What can hang from each mark:
J344: J416 J533 J642
J774: J34 J237 J344 J347 J416
J636: J347 J563 J774
J416: J34 J344 J563 J636 J774
J642: J11 J830
J237: J44 J533
J11: J347 J636 J774 J830
J533: J563
J347: J11 J533
J830: J774
J563: J533 J830
J44: J563 J774 J830

Each row was made from one small tree. Brackets hold a mark, then the marks that hang from it, in the order of their numbers. Every link used is in the known rows. Write each row's tree.
Each row is shifted at random along 5 fixed directions that mean nothing.
Known rows:
(J344 (J416 J774) (J533 J563) (J642 J830)): [-171   20   32   45  184  -46  243 -144  -28   37 -124 -283 -621  100
  145   54 -218 -141  -14   89 -146  -65  -44 -320 -167 -463 -250 -537
   29  137  -75  136  168    1   57  427 -642 -136  -21 -162  208   25
  145  245  130  115  446 -460  -15 -216   89   81]
(J11 J347 (J774 J237)): [-238  170  -73   87 -188 -126   -3 -485 -115  419  210 -141  -94   14
  -78 -215  -94 -135  452  139 -513   64  296 -318   35 -270 -144    6
  235  123  119 -184 -227   52 -155  161 -265 -110 -194  -45  194    6
  156  134   54  180  494 -115 -248 -290 -165  -77]
(J344 (J416 J563 J636 J774) J533 (J642 J11)): [-349  -27  110  -67 -349  150  142 -360 -192 -219  103 -179 -176   83
   83 -146   98 -321  289   75  -34 -110  239 -246  204 -403 -278 -413
   -7 -138  -71  145 -177  -97  142  106 -661  -36 -303  -38   78   99
  -15  212  -81  106  279 -418   79 -275 -223   10]
(J237 J44 (J533 (J563 J830))): [  25    3 -101  263 -166 -247   29  -37   23  150    1  -34  -49  -47
   10 -213 -141  234  133  203 -363  248   78 -268  -69 -124 -312  147
   -3   17  423  -59 -454  170 -312   56 -309  -65   50 -111  -11 -153
 -127  206  -47  197  151 -184 -124 -258   71 -205]
(J237 (J44 J830) J533): [-276  132  123   36   22 -219 -130 -443 -231  151  -62  -34 -225 -441
   -7  237 -294 -180  126   29 -358 -108  335 -339   -5 -134 -369 -507
  -21  157  146  125   35  -77   94   20 -478   79 -123  -56  110  243
  129  424   57  244   99 -269  -53 -547 -187  193]
(J774 (J344 (J416 J636) J642)): [-295  182   46  -10 -502   11   44 -234 -175 -224  355   39   93 -203
  213 -146    5  -16    3  -65  -62  278  261  -97   76 -128 -243   -4
   86   -1  221  192 -434  -27 -104 -143 -460  132 -168  119 -140   26
 -251  365 -154  170   89 -394  -31 -431 -246 -172]
(J237 (J44 (J774 J347 (J416 J34 J344 J563)) J830)): [ -96  204 -155  316 -361  -53  140 -589  -68   21  229  -24  109 -125
   50  308  -46  133 -160  -90 -272  399   94 -196 -302 -137 -303 -267
  -63 -237  276  -61   28  208   19 -111 -368 -157  105  -15  -28 -100
 -152  545   29   18  -67 -129 -231 -558 -346 -128]
(J44 (J774 J34 J237 (J347 J11 J533)) J830): [  52  368  -16  280  205 -688 -103  260   74  226 -260 -167 -472 -375
  202  162 -546  305 -547  -73  -76  446 -123 -235 -819  221 -194   72
   35  608  180   51  -35  299 -301  224 -296   77  269 -256 -332 -203
 -171  700  -53  454  184    6 -127 -402  284 -224]
(J237 (J44 (J774 J34 J344) J830) (J533 J563)): [  -8   -8  223   61  163 -550 -236  281  -33  -32 -357 -151 -203 -492
   22  110 -224  106 -120  120 -119  -44  102 -195 -190  112 -324 -130
  -70  438  231  141 -283  -26 -179   -2 -352  124   59 -242 -192   21
 -124  373 -117  475    7 -104  129 -337  157  -37]
(J44 J563 (J774 J34 (J344 J533) J416) J830): [ -26  105  158  -19 -401 -289 -179  -67  -81 -188   15  -29  174 -504
   66   79   69  -14   14   22 -128   57  310   12   36  102 -274  -46
   63  131  192  111 -397  -74  -87 -281 -278  164 -102  -96 -219  120
 -280  375 -111  355 -166 -103   41 -484 -177  -67]
(J11 J347 (J636 J563) (J774 J34 J416) J830): [-301  157  214 -172  170 -186 -178  -19 -128   16   75  -97 -226 -284
   55  144   84 -467  126   87  -84  -62  261  -60  -50 -124   -6 -163
  285  591  -74   28 -117 -169  122  -32 -222  108 -111 -130   82   10
   33  255   23  250  426    6 -156 -169  -93  235]
(J533 (J563 (J830 (J774 J237 (J344 (J642 J11)) J347)))): [ 280 -246  121 -126   90  -27  -35  211   88 -342 -321 -200 -205  -73
  -39   -1  266 -121  336  338  -43 -410  129   62  327 -146  -84 -110
  160  246 -267  107 -299 -212  120  -62  -71   81 -146 -146  214  121
 -103   50  -49  235  104  -95  185  135  197  184]
(J533 (J563 (J830 (J774 J34 J237 (J344 J642) J416)))): [-100   78  171   21   77 -469 -226 -142 -155  224  -18 -209 -298 -421
  -73  -42 -149 -148   66  100 -265  -37  330 -425 -124 -126 -301 -382
   99  550   69  186 -156   56 -133   45 -257    3 -261 -112  -66  206
  158  245 -144  543  286   -8 -165 -517 -205   34]
(J563 J533 (J830 (J774 J34 (J237 J44) J344))): [ 220   36  -15  273  198 -739 -173  369  193  414 -313 -321 -294 -144
   -1 -373 -277  308   74  236 -307  132  -57 -369 -374   74 -211  209
   -1  511  345 -170 -531  315 -622  307 -258  -53   53 -382 -247 -300
   30  205 -181  579  272  213 -103 -249  280 -367]
(J774 (J344 (J533 J563)) J347 (J416 J34 J636)): [-108 -283  225 -104 -163 -158 -118   94 -112 -227   18 -183   32  -45
 -146 -283  289  -78  357  283  -96 -143  249 -162  271 -120 -203  100
   13  174   49  110 -526  -66  -99 -148 -153   49 -416  -92 -176   13
 -156  -58 -283  385  224  -10   52  -63 -113  -22]
(J11 (J636 J347 J563 (J774 J34 (J237 J44)))): [ -52  -64   88  141 -213  -95  -83 -207  -80  165  179    4   49   14
  -91 -118  162 -114  414  255 -309  185  185 -214   63 -110 -160  235
  175  323  135  -59 -248   94   36 -116   18   30 -285  -82  -10 -141
 -184  188  -34  200  306   94 -228 -109  -92   48]
(J636 (J347 (J11 (J774 J34 (J344 J416)) J830) J533)): [  83   -3  -21   42  132 -149   80  328  144  -23   93 -132 -195  127
  104 -133   94  159  109  199 -133  235 -102   16 -124 -109  113  537
  291  417   98  -93 -456    4 -251   49   26  -41  133 -171    7 -324
 -213   63  -34  173  458  -65  -90  207  287 -126]
(J533 (J563 (J830 (J774 J347 (J416 (J344 J642) J636))))): [-102  319 -180  281 -372 -406   34 -127  -43  227  283  -97  -80 -130
  186 -359 -252  227 -231  -97 -140  597  140 -366 -417  -56 -318   96
   -5  116  476   13 -456  385 -474  111 -479  -61   21  -55 -296 -185
 -130  483 -229  353  186 -132 -228 -609 -156 -471]
(J344 (J416 J563 (J636 J347) J774) J533 J642): [-325 -111  186  -82  -99   98   90 -304 -200 -183   24 -151 -274   51
   51  -69   66 -385  210  110   26 -170  200 -309  155 -380 -298 -500
  -96    4  -85  218  -41  -52  206  139 -620    8 -370  -81   -2   56
   20  222  -73  176  324 -302  108 -250 -206  114]
(J642 (J11 (J774 J416))): [-247   74  238 -131   43 -265 -163   26 -121   81  -33 -233 -280 -247
   53 -162  -61 -230  350   88 -200 -182  282 -200  110 -144 -113  -57
  195  472   24    4 -365 -181 -118   90 -375   97 -189 -169   19   51
   85  204 -112  351  362 -159   41 -204   21   16]
(J11 (J774 J34) J830): [ 124 -105   45  -27  -38  169  107  292  160 -494  -47  -58   74  105
  122  122  341   75  142  253  -36  -26  -89  300  173 -105   94  319
  254  100  -53  -98 -444 -270   33 -134  -54   81  176 -110  138 -277
 -359  121   55  -58   80 -170   87  271  245    0]
(J416 J34 (J563 J533 (J830 (J774 J344 (J347 J11))))): [ 391   41 -540  453  114  103  493 -295  410   42    4 -138 -209  557
  106  311   -7  494 -166  176 -351  371 -400  -82 -453 -267   59   28
   81 -286  100 -309  195  337  -58  197  -15 -410  447 -201  285 -465
 -105  233  294 -297  103   44 -264   51  150 -184]
(J11 (J636 (J563 J533) (J774 J34 J237 J347)) J830): [  -1  -28  -44   35 -341  214    9 -372  -38 -240  301  106  301  -15
  -62  259  439 -195  239  239 -207  137  205  108  168  -80  -68   68
  292   38  -49    5  -86  -26  313 -412  150   60 -215   63  117   12
 -331  212   91  -23   88   97 -292  -60 -265  249]
(J237 (J44 (J774 (J416 J34 J344)) J830) (J533 J563)): [ 277 -384   34   58 -184  232  136   81  133 -607 -146   -8  304   85
  -39  223  455  201  275  337 -105 -165  -26  229  393 -145 -145  145
  -18 -291  128  -43 -430 -227  124 -324  -62  -45  133 -137  153 -178
 -399   37   20  -83 -221 -184  241  173   96   46]
(J642 (J11 (J347 (J533 (J563 J830))) (J774 (J344 J416)))): [  28   74  -65  -32 -143   92  127  151  113 -320   99    4    2  -28
  218   39  192  -38   -7  134   -4  147   20  167   58 -139  -24  161
  288  121   65   27 -384  -74  -10 -130 -227   62  124  -51  114 -116
 -296  190   60   16  227 -260  -26   31  107   -8]
(J830 (J774 J34 (J344 J533) J347)): [  36   28   -7  106  179 -500  -36   36   75  427 -168 -365 -397   24
  -47 -266 -242  158  214  184 -407  -10   32 -376 -234 -110 -106   80
   95  387   84 -140 -220  154 -387  363 -212 -103 -110 -262  -32  -98
  156   87  -52  429  423   17 -107 -184  166 -195]
(J344 (J416 J563 (J636 J347 J774)) J533 J642): [ -90 -163   99   39 -182   22  151   61   -2 -124   20 -142 -190  242
  105 -376  126  -91  287  202   12   39   18 -192  126 -280 -190  100
  -26   71   83   53 -384   52  -81  157 -436    6 -231 -164 -106 -259
 -180  137 -118  171  338 -205  106    0   90 -133]
(J774 J237 (J347 J11) (J416 J34)): [ 109  -59  -39  235  326 -399   80   67  126  371 -188 -366 -534  224
  -94 -146 -198  257  206  233 -392   81 -133 -354 -351 -194  -31  183
   76  410   20 -188 -104  191 -287  367  -53 -241   13 -297   34 -302
  117   92  -34  280  490  104 -163   45  273 -144]
(J636 (J563 J533 (J830 (J774 (J344 J642) J347)))): [  12  428 -446  359 -537  -25  222 -635   44  159  500  130  188  -77
  223   94 -121  230 -270 -109 -335  691  100 -165 -343  -66 -221  -24
  159 -210  378  -33  -69  404 -149 -133 -245  -71  113  135    7  -77
 -226  539   95  -28   -6 -143 -432 -629 -338 -251]
(J11 (J636 J347 J563)): [ -62  -22  -13  -47  137  376  192 -411   -5 -261   64  113 -216   64
  125  528  138 -247   91  139 -149  -91   51   59  116 -276  -14 -348
  161   53 -176   83  384 -162  537  -94 -117   65  -52  -10  346   -2
 -112  314  322 -242  104 -192  -46  -11  -63  423]
(J11 (J774 J347) J830): [ -14  -20 -151   48 -371  227  150 -412   -9  -20  321  -34  190  225
  -84 -102  304  -15  553  233 -454   59  223   19  323 -300  -17  261
  305 -206   57 -215 -400 -120  -18 -118    2 -127  -75   53  322  -46
 -111    7   85  -85  252 -175 -201   15 -127   -8]
(J416 J34 (J563 J533 J830) (J636 (J774 J237 J344))): [-182  105  -27  180 -293  144   30 -359  -68 -496  225  118  261 -218
  150  462  207  -86 -380   -6  123  315   73  -45 -172    9 -283 -395
  -31  -65  124  198   46  139  303 -395 -348  138  -93   27 -230 -112
 -390  605  -30    4 -171   23 -143 -444 -415   66]
(J44 (J563 (J830 (J774 J237 (J344 J416) (J347 J11))))): [ 370   36   71   48    1 -179  -35  567  218 -537 -289  -71  -59 -289
  286  254  146  144 -369   82  268  127 -127  353 -178  207  -88  187
  104  310    4  131 -377   13  -38 -216 -161  226  205 -231 -191 -191
 -554  505  -67  225 -167  -74  215   45  350  -23]
(J11 J347 (J636 (J774 (J344 (J533 J563))))): [   1  118 -185  118  147   88  252   59  171 -231  -15  -24 -173  126
  247  367    0   75 -356   92  -25  267 -249  124 -317 -120   10   15
  193  130   10  -11  162   79  125   46 -237   26  238 -112  105 -285
 -303  337  279 -139  223 -176  -80   40  198   38]
(J830 (J774 (J237 J44) (J347 (J11 J636)) J416)): [  22   11  154    5  107 -483 -255  135  -70  265 -152 -264 -280 -189
  -87 -205  -82 -110  349  200 -264  -69  243 -222  -59  -31 -147  167
  161  557   56  -57 -420   43 -238  108 -115   13 -193 -249  -34    1
   16  177 -150  497  397   73  -54 -112  132   -4]
(J563 (J830 (J774 J34 J237 (J347 J533) J416))): [  67  123  -21  126  523 -291  -13 -335   32  228 -214 -223 -565 -189
  -24  634 -265  -98 -201   93 -354  -54    4 -309 -457 -161 -137 -638
  126  466 -190   80  575  121  228  179  -97 -101   -5 -206  168  112
  214  401  263  214  268   98 -289 -312  -60  353]
(J11 J636 (J830 J774)): [-180  425 -197  116 -428  113  115 -344  -32 -107  375  123  155 -124
  313  169  -35    4 -170 -108 -153  460  148   87 -155  -73 -102   52
  261  -57  237  -74 -210   30  -12 -112 -363   95  158   63   71 -105
 -284  557  134  -94   39 -332 -203 -392 -161 -114]
(J636 (J774 J34 (J344 J416 J642))): [-321  252   34  137 -230 -282   28 -368 -162  341  347 -118 -200 -159
  110 -190 -261   38   57  -62 -355  346  200 -464 -225 -214 -235  -75
  154  329  252   87 -183  125 -240  135 -385  -54 -158   13  -89  -12
   62  317  -85  312  401 -246 -265 -544 -231 -214]
(J774 J34 (J347 J11 J533) (J416 J563)): [ 127  -74  -86   96 -328   75   66  -95    8 -229  266   24  192   80
  -51   33  298  170  164  209 -229  276  108   88   74  -74  -19  446
  195   -9   81  -38 -408   31  -46 -311  183  -27  -77   30  -12 -117
 -390  110  -70   53  119  -23 -178   45  -66  -48]
(J636 J563 (J774 J237 (J344 J416 J642) (J347 J533))): [  -9 -203   80    7   81  -61    3 -347 -114  251  133 -171 -255   51
 -205 -107  136 -186  532  275 -416 -122  240 -324  215 -325 -153  -48
  155  296  -47   73  -50   53   39   10   29  -97 -414  -57  163  111
  101  -26   -5  278  509   -3 -170  -64 -111  220]
(J636 (J563 J533) (J774 J347)): [ 351 -292 -232  252  -51   58  264  -82  278  188   36 -142  -49  574
 -113 -315  240  313  612  431 -495   68 -127 -112  162 -267   24  544
  133  -94  185 -345 -347  161 -220  112  162 -246  -17 -209  193 -414
 -127 -130   86  -50  295  121 -128  292  246 -150]
(J533 (J563 (J830 J774))): [  67  -63  158    5  -55 -246 -123  276   24  -55 -136  -92 -143 -161
   96 -367   -5    7  236  208  -77  -73  196 -163  154  -75 -234  109
   45  298  247   15 -657  -47 -273   64 -360  116  -85 -204  -98 -112
 -103  203 -191  360  145 -153  147 -169  153 -160]

Write each row's tree:
[  14   54 -129   46 -651  356  178 -501   -4 -342  412   56  363  158
   80  190  376   39  316  117 -302  200  218  150  266 -229  -58   95
  293 -298   25  -95 -274 -151  187 -313   -9  -47  -75   87  221   12
 -328  222  113 -198  -97 -237 -199 -148 -297   34]  (J642 (J830 (J774 J34 (J416 J636))))
[ 181 -254   68   81  -93  -67 -121    5   -2   -2   14   -1   55   42
 -174 -179  323 -143  545  404 -257  -24  204  -95  275 -107 -156  303
  141  232  104  -52 -460   54   -1 -189  114   42 -266 -130   31 -114
 -203   45  -73  237  269  176 -134   81   32  142]  (J11 (J636 (J563 J830) (J774 (J237 J44) (J347 J533))))
[-180  127   87  -54   -2  113  -11 -181  -70 -277   87   93 -110 -219
  185  311   96 -332  -22   54  -10    4  190   11   49 -149 -127 -322
  173  212   14  123  -25 -150  288 -147 -337  153   -6  -42  121   -3
 -136  430  114    3  104 -174  -46 -240 -122  237]  (J11 (J636 (J563 J830)) J774)
[-127  154  -64   71 -225   43    8 -598 -145 -100  172   14   77 -210
  -69  527   44  -71   41   83 -357  103  248  -64  -58  -90 -158 -243
  250   16 -108   92  170  -78  325 -266    8  -35  -69   86  230  254
 -137  351  160   25   67 -154 -256 -291 -286  259]  (J44 (J774 J34 (J237 J533) (J347 (J11 J830))))
[ -40   23  183  -72  -37 -294 -203  156  -50  -32    7 -155  -33 -300
   71 -171   33  -11  194   87 -142  -48  243  -72  116   19 -129  164
  120  399  181    7 -553  -72 -269  -76 -233  165 -169 -152 -161  -35
 -118  225 -190  398  140  -68   89 -218   22  -99]  (J830 (J774 J344 J416))
[ -86  365 -129  294 -339 -580  -84  -83   38  505  171 -101  -79 -185
  179 -529 -398  271    8    1 -351  482  166 -475 -384   28 -288  207
   69  264  565 -150 -614  355 -647  240 -469  -23   15 -164 -301 -230
    9  399 -199  453  232  -28 -267 -645  -67 -552]  (J563 J533 (J830 (J774 J34)))
[-152  199   27  204  -28 -222  181  328   87 -159  -71 -115 -303  -90
  388  -22 -276  232 -553  -49  126  447 -253 -116 -509  -49 -247   -4
  -27  247  274  119 -187  207 -236  223 -670   86  185 -167 -285 -355
 -314  508  -49  188  203 -388   23 -259  230 -299]  (J344 (J416 J34) (J533 J563))
[ -61  -14  105  -52   43 -147 -152 -279  -78   79   35  -40 -125 -292
   -4  -28   27 -233  302  154 -245 -203  361 -279  206 -128 -235 -335
   67  253  147   80 -206  -24    9  -76 -273   79 -261 -119   48  143
  112  216  -58  299  131    4  -26 -395 -214  138]  (J636 (J563 J533 (J830 (J774 J344))))
[  85  269 -260  323 -138 -301   67 -421  101  447   15 -108 -192  -84
   94  -38 -304  147   22   62 -458  254  106 -340 -316 -126 -288 -205
   43    0  343 -164  -47  336 -253  221 -391 -141   66 -207   41  -91
   75  424  132  181  122  -23 -236 -538  -79 -196]  (J44 (J563 J533 (J830 (J774 J237))))
[ 203 -121 -159  315  -99   19  189  -84  160  -27    9 -211   59  275
  -22    9  196  280  144  211 -264  204 -149  -45  -91 -205 -104  197
   -6 -128  203 -274 -276  196 -189   41 -159 -207   92 -214   55 -402
 -205  170    5    8  123   -5  -65   18   68 -214]  (J830 (J774 (J237 J44) (J416 J34 J344 J563)))
[ -28  -26   55  -54   19  -64    8   50   24 -122   81  -45  -84  -81
   46   12  143 -107  104  209 -144   24  122  -61   59 -193  -84    4
  235  272   65   72 -314  -76  -29  -68 -146   -8  -33  -75   84  -32
  -97   59   17  188  346 -127 -104  -63  -22   58]  (J11 (J347 (J533 (J563 J830))) (J774 J34 (J344 J416)))
[ 221 -521  126    8   57  -92  -47  192   82  -70 -118 -211  -89  343
 -267 -506  397   25  750  513 -200 -280  126 -242  401 -237  -66  355
  -40  118   74 -134 -673  -39 -198   22   63 -110 -301 -268  -55 -271
  -31 -233 -261  308  318  251   80  254  112  -81]  (J416 J344 (J563 J830) (J636 (J774 J34 (J347 J533))))
[ 219 -183  143 -117  277   53  -27  197   92 -523 -293  -60 -167 -196
   82  408  217 -104  -62  218   70 -308   39  154  161  -59  -97 -290
   90  235 -176  189  -55 -219  278 -179 -115  163   -1 -135  123   61
 -207  257   61  108  -71 -106  200   51  134  304]  (J533 (J563 (J830 (J774 J344 J347))))
[ 136 -201 -169  231  148  -10  114 -509   45  274  106 -121 -221  304
 -259  103  143   11  432  327 -526   45   85 -350   -4 -313 -108  -65
   98   76   18 -109  163  213  107   11  184 -251 -217 -128  206  -87
   82   47  139   53  352  241 -335  -36 -128  205]  (J416 (J636 (J563 J830) (J774 J237 J344 (J347 J533))))
[ -18   99 -160   44 -269  108  283  -67  110  -54   47 -201 -209  260
  181 -224   23   29  342  161 -249   42  -15   -3  100 -340   -7  145
  283  -68  -53 -157 -333 -104 -113  243 -389  -69   94  -84  316 -120
  -77  119  115  -54  340 -421  -41   20  206 -150]  (J344 J533 (J642 (J11 J774) J830))
[ 172   68  -14  183 -154 -584 -135  360  123  183  -76 -313    0 -112
   -2 -329  -26  315    7  160 -222  304  -19  -90 -305  161 -112  532
  136  417  202 -143 -594  278 -561   52  -64   37  -97 -229 -349 -243
 -270  188 -222  528  237  148 -141 -133  194 -366]  (J830 (J774 J34 J237 (J344 J533) J347 J416))
[  67 -219  -36  160 -100  -99    0 -247  -32  161  235 -147   80  146
 -260 -109  256  114  400  314 -454  143  144 -248   87 -196 -127  289
  166  170  132  -82 -257  159 -116 -155  204 -156 -304  -58    1  -87
 -107  -61  -72  229  380  151 -277  -24 -152    1]  (J636 (J774 J237 J344 (J347 (J533 J563)) (J416 J34)))
